Below are the code and all the weights of a small trained network. Each question names an input and a target symbol and asks about switching units off, where a switched-off unit gives its printed mean instead of its output.

import numpy as np


def w(rows, s, z=0):
    codes = np.array(rows[::2]) - 128.0
    scale = np.full(codes.shape[1], s)
    scale[-1] = z or s
    return codes * scale


def norm(h):
    return h / np.sqrt((h * h).mean(-1, keepdims=True) + 1e-5)


def f(y):
    return y / 2 * (1 + np.tanh(0.7978845608 * (y + 0.044715 * y**3)))


def softmax(a):
    e = np.exp(a - a.max(-1, keepdims=True))
    return e / e.sum(-1, keepdims=True)


def log_softmax(a):
    a = a - a.max(-1, keepdims=True)
    return a - np.log(np.exp(a).sum(-1, keepdims=True))


def net(x, mask):
    ids = ['ΘΞΦΨβδζημτω'.index(c) for c in x.split()]
    T = len(ids)
    res = E[ids] + P[:T]
    r = norm(res)
    for j in range(2):
        rows = slice(4 * j, 4 * j + 4)
        q, k, v = (r @ M[0][rows].T for M in (Q, K, V))
        z = softmax(np.where(np.tri(T) > 0, q @ k.T / 4**0.5, -1e9)) @ v
        o = O[0][rows]
        res = res + np.where(mask[j], z, o[:, -1]) @ o[:, :-1]
    y = f(norm(res) @ A[0][:, :-1].T + A[0][:, -1])
    res = res + np.where(mask[2:18], y, B[0][:, -1]) @ B[0][:, :-1]
    return log_softmax(norm(res)[-1] @ U[:, :-1].T + U[:, -1])


Q, K, V, O, A, B = {}, {}, {}, {}, {}, {}
E = w([
[146,138,149,111,82,166,115,132],'Θ',
[103,138,160,120,117,140,114,128],'Ξ',
[161,134,127,143,135,136,108,98],'Φ',
[120,119,96,149,125,142,115,141],'Ψ',
[140,135,118,114,96,94,99,116],'β',
[141,113,134,138,95,114,138,162],'δ',
[90,149,137,158,121,3,138,153],'ζ',
[109,161,130,114,127,150,102,81],'η',
[143,117,134,141,129,111,99,131],'μ',
[108,132,112,125,66,140,139,178],'τ',
[133,115,149,149,137,153,122,141],'ω',
],0.024)
P = w([
[113,2,137,71,142,163,150,60],'0',
[129,64,139,26,183,142,130,137],'1',
[107,75,160,120,120,156,77,106],'2',
[127,121,139,50,184,130,92,173],'3',
[104,119,158,148,112,153,59,134],'4',
[127,163,138,69,192,126,77,189],'5',
[112,156,157,167,118,143,65,142],'6',
[129,200,138,91,199,124,74,203],'7',
[106,195,162,205,127,136,51,155],'8',
[152,223,142,110,195,129,30,224],'9',
],0.0092)
Q[0] = w([
[154,69,72,115,194,109,211,80],'h1',
[88,88,184,89,190,142,127,189],'h1',
[197,190,133,73,120,96,54,175],'h1',
[185,91,101,188,116,125,115,172],'h1',
[154,79,65,226,148,143,160,96],'h2',
[177,138,78,22,239,136,194,182],'h2',
[151,197,125,170,175,97,2,224],'h2',
[96,173,105,137,148,124,73,167],'h2',
],0.0097)
K[0] = w([
[132,64,120,79,82,196,88,110],'h1',
[146,143,102,152,94,120,115,111],'h1',
[85,164,138,184,127,116,161,132],'h1',
[87,160,154,87,129,122,146,102],'h1',
[123,113,130,95,150,85,169,117],'h2',
[104,63,140,177,78,124,130,71],'h2',
[107,249,140,168,110,123,123,153],'h2',
[158,212,168,176,108,117,94,158],'h2',
],0.014)
V[0] = w([
[49,97,176,119,157,80,187,114],'h1',
[177,101,69,187,133,122,174,170],'h1',
[68,165,147,150,186,75,116,115],'h1',
[106,123,183,123,115,144,105,158],'h1',
[162,96,159,188,218,108,69,88],'h2',
[69,138,194,141,168,220,155,210],'h2',
[153,196,97,113,106,229,161,48],'h2',
[244,140,247,116,73,138,141,121],'h2',
],0.011)
O[0] = w([
[89,193,39,58,141,174,154,141,182],'h1',
[230,64,82,138,123,151,102,100,49],'h1',
[110,150,117,44,76,144,199,189,209],'h1',
[71,104,141,158,206,157,186,44,181],'h1',
[129,40,178,32,18,160,146,27,225],'h2',
[101,46,2,112,158,152,124,128,99],'h2',
[30,126,121,196,109,83,21,115,2],'h2',
[144,199,41,183,14,116,137,37,158],'h2',
],0.0087,0.0066)
A[0] = w([
[109,100,107,122,71,41,138,94,148],'n1',
[154,60,184,103,135,120,187,173,150],'n2',
[177,143,129,93,181,119,192,159,102],'n3',
[114,13,149,151,114,84,82,139,158],'n4',
[102,157,112,90,91,127,206,148,254],'n5',
[142,159,243,179,130,83,94,159,106],'n6',
[205,105,134,146,192,135,143,132,136],'n7',
[55,129,108,87,138,113,145,154,82],'n8',
[201,94,189,89,97,254,152,127,87],'n9',
[76,107,195,143,139,168,79,23,169],'n10',
[119,18,79,93,77,111,114,121,150],'n11',
[66,200,163,92,94,125,133,127,175],'n12',
[58,153,128,196,167,71,35,180,54],'n13',
[52,64,132,125,219,72,151,178,144],'n14',
[63,171,101,214,132,111,182,94,134],'n15',
[79,128,90,78,158,185,121,108,45],'n16',
],0.011,0.0033)
B[0] = w([
[127,23,97,95,124,169,152,142,157],'n1',
[163,117,148,78,117,72,67,128,204],'n2',
[108,90,77,111,1,122,129,93,180],'n3',
[20,150,97,177,118,230,12,161,165],'n4',
[191,109,172,86,129,105,129,89,247],'n5',
[100,190,144,225,141,189,182,114,185],'n6',
[105,165,97,179,87,200,65,167,147],'n7',
[81,120,160,119,126,173,91,79,166],'n8',
[147,168,103,66,141,17,119,124,254],'n9',
[163,101,119,103,104,115,162,232,219],'n10',
[152,115,155,148,182,152,186,107,175],'n11',
[173,140,147,174,167,157,135,95,225],'n12',
[92,51,126,53,171,12,243,123,164],'n13',
[233,155,169,67,151,127,90,107,174],'n14',
[169,206,171,92,58,80,64,115,150],'n15',
[64,155,117,191,134,175,116,69,165],'n16',
],0.0083,0.0097)
U = w([
[94,130,101,166,78,29,87,85,139],'Θ',
[99,168,153,106,173,140,88,2,4],'Ξ',
[113,77,171,162,11,150,93,126,92],'Φ',
[154,117,172,119,147,152,21,164,137],'Ψ',
[160,193,208,195,127,134,160,144,170],'β',
[180,164,65,168,74,146,85,103,192],'δ',
[115,152,104,106,98,154,170,231,141],'ζ',
[22,98,193,120,137,93,154,150,110],'η',
[200,91,164,69,97,58,167,102,110],'μ',
[158,124,100,163,219,75,153,142,185],'τ',
[112,64,98,155,151,179,201,92,255],'ω',
],0.0075,0.0022)

Each question gives the input, a string of symbols that net reads in full, and the target symbol t.
The units are the heads (4 rows each of Q, K, V and O) and the neurons (one row each of A and B). Each row of codes is followed by its name. A weight is (code - 128) times the scale printed after its matrix; where a second scale follows, it is the last column's (O, A, B and U).
mask holds one flag per unit, heads first, then neurons. A switched-off unit (its flag False) gives its mean, the last column of its rows in O or B, instead of its output. The means were averaged over made-up inputs and are rounded, as every weight is.
A unit's drop is (log p(t) with every unit on - log p(t) with that unit switched off) / (log p(t) with every unit on - log p(t) with every unit switched off).
The circuit of an input: a set's keep is (log p(t) with only the set's units on - log p(t) with every unit switched off) / (log p(t) with every unit on - log p(t) with every unit switched off). Starting from the 12 units with the biggest drops (on a tie, the unit counted first), units are removed one at a time, each time the one whose removal leaves the highest keep (on an exact tie, the one counted first), for as long as the keep stays at least 0.8.
circuit, biggest first: the units of the circuit, biggest drop first
top k neurons: the k neurons with the biggest drops, biggest first
heads that matter: for each layer, one digit per head in row order, 1 if its drop is at least 0.15 and else 0, layers parted by /
drop when u is switched off: that unit's drop, to one decimal
input β τ η δ, target η: heads that matter => 01
input ω β δ, target β: circuit, biggest first => [h2 n6]
input μ μ μ β β Ψ, target β: circuit, biggest first => [h2 n6]
input η Ψ Ξ Ψ, target Ξ: top 2 neurons => [n15 n14]
input ζ μ ω η Θ β, target δ: circuit, biggest first => [h2]
input μ Ψ β η Φ μ η, target μ: heads that matter => 11
input μ β μ β β Ψ β τ β, target τ: heads that matter => 01
input η Ξ Ξ Θ Ψ μ δ τ, target δ: heads that matter => 11
input μ δ μ Ψ β, target Ψ: heads that matter => 11
input μ Ψ η, target Ψ: circuit, biggest first => [h2 h1 n4]
input η β η Θ η Ξ, target η: circuit, biggest first => [h2 n13]
input Ψ ω ζ ζ μ μ ω ω η, target ω: circuit, biggest first => [h2 n11]
input μ β δ μ, target δ: circuit, biggest first => [h2 h1 n7]
input β τ μ Θ β β, target β: circuit, biggest first => [h2 h1 n6]
input β β Ψ, target β: circuit, biggest first => [h2]
input ω Ψ μ μ Φ Θ Φ μ Θ Θ, target Θ: circuit, biggest first => [h2 h1]
input η μ τ Φ μ μ μ Ξ ω, target Ξ: top 2 neurons => [n14 n15]
input μ β μ μ μ Θ μ, target Θ: top 2 neurons => [n15 n13]
input τ μ ω β μ β Ψ β, target Ψ: circuit, biggest first => [h1 h2 n4]
input Ψ η η, target η: top neuron => [n13]
input Ξ ζ Ξ η β, target Ξ: top 2 neurons => [n10 n12]
input Ξ μ Θ η Ξ, target η: top 2 neurons => [n13 n10]
input ω τ Ψ, target τ: drop when n5 is switched off => 0.0
input Ψ η η η μ, target η: drop when h2 is switched off => 0.7
input τ Φ μ τ μ, target τ: drop when h2 is switched off => 0.9
input β μ β Θ β Ψ ω Ξ, target ω: drop when h2 is switched off => 1.1
input ω Ξ Ξ η Φ τ Ξ, target τ: circuit, biggest first => [h2]
